Here is a tiny trained network, its code and every weight. The questions are about switching its units off for an input and a class, where a switched-off unit gives its printed mean instead of its output.

import numpy as np


def w(rows, s, z=0):
    codes = np.array(rows[::2]) - 128.0
    scale = np.full(codes.shape[1], s)
    scale[-1] = z or s
    return codes * scale


def f(y):
    return y / 2 * (1 + np.tanh(0.7978845608 * (y + 0.044715 * y**3)))


def log_softmax(a):
    a = a - a.max(-1, keepdims=True)
    return a - np.log(np.exp(a).sum(-1, keepdims=True))


def net(x, mask):
    res = np.array(x, float).reshape(1, 3) / 4 @ E
    y = f(res @ A[0][:, :-1].T + A[0][:, -1])
    res = res + np.where(mask, y, B[0][:, -1]) @ B[0][:, :-1]
    return log_softmax(res[-1] @ U[:, :-1].T + U[:, -1])


A, B = {}, {}
E = w([
[193,132,26],'x0',
[129,2,68],'x1',
[24,182,87],'x2',
],0.01)
A[0] = w([
[94,98,169,159],'n0',
[159,116,11,185],'n1',
[164,84,131,253],'n2',
[189,128,96,192],'n3',
[64,112,185,246],'n4',
[145,122,96,154],'n5',
[138,157,84,191],'n6',
[159,102,200,171],'n7',
[166,120,107,115],'n8',
[178,110,137,35],'n9',
[181,156,142,192],'n10',
[53,148,150,204],'n11',
[159,111,205,190],'n12',
[133,138,2,251],'n13',
[148,101,93,128],'n14',
[161,173,179,207],'n15',
[182,165,143,202],'n16',
[141,83,143,230],'n17',
[134,100,33,214],'n18',
[180,59,82,219],'n19',
],0.019,0.0061)
B[0] = w([
[133,148,199,177],'n0',
[92,58,84,236],'n1',
[180,18,207,212],'n2',
[200,72,74,196],'n3',
[94,179,255,229],'n4',
[138,76,71,158],'n5',
[97,139,19,169],'n6',
[231,142,175,204],'n7',
[151,97,113,158],'n8',
[107,114,159,155],'n9',
[200,171,62,186],'n10',
[25,210,199,220],'n11',
[196,154,206,213],'n12',
[67,83,6,243],'n13',
[130,45,134,171],'n14',
[175,249,120,220],'n15',
[178,193,65,194],'n16',
[155,89,181,193],'n17',
[98,51,116,225],'n18',
[171,8,154,248],'n19',
],0.0094,0.014)
U = w([
[107,162,23,97],'0',
[162,100,185,38],'1',
[114,123,109,3],'2',
[241,169,119,163],'3',
[186,180,31,85],'4',
[138,13,80,185],'5',
[10,127,79,178],'6',
[26,184,179,190],'7',
],0.011,0.005)

Each question gives the input, the list of numbers given to net, and the class t.
The units are the neurons (one row each of A and B). Each row of codes is followed by its name. A weight is (code - 128) times the scale printed after its matrix; where a second scale follows, it is the last column's (A, B and U).
mask holds one flag per neuron, in row order. A switched-off neuron (its flag False) gives its mean, the last column of its row in B, instead of its output. The means were averaged over made-up inputs and are rounded, as every weight is.
A unit's drop is (log p(t) with every unit on - log p(t) with that unit switched off) / (log p(t) with every unit on - log p(t) with every unit switched off).
most important unit: the unit with the biggest drop
top k neurons: the k neurons with the biggest drops, biggest first
drop of u: that unit's drop, to one decimal
input [3,-6,5], class 0: most important unit => n4
input [-3,1,-1], class 1: top 2 neurons => n11; n13
input [0,-1,0], class 3: top 3 neurons => n13; n11; n1
input [-2,3,8], class 7: top 2 neurons => n11; n4
input [7,-1,7], class 6: top 2 neurons => n19; n2
input [2,0,-8], class 3: top 2 neurons => n13; n7
input [7,-5,-5], class 4: top 3 neurons => n16; n10; n15
input [3,-6,7], class 6: top 3 neurons => n6; n13; n12
input [4,2,7], class 6: top 2 neurons => n2; n19
input [-7,2,-3], class 1: drop of n7 => 0.2
input [3,-6,6], class 6: drop of n11 => 0.4
input [1,-1,6], class 6: drop of n13 => 0.1
input [2,-5,-1], class 4: drop of n7 => 0.1
input [-5,3,-8], class 1: most important unit => n2
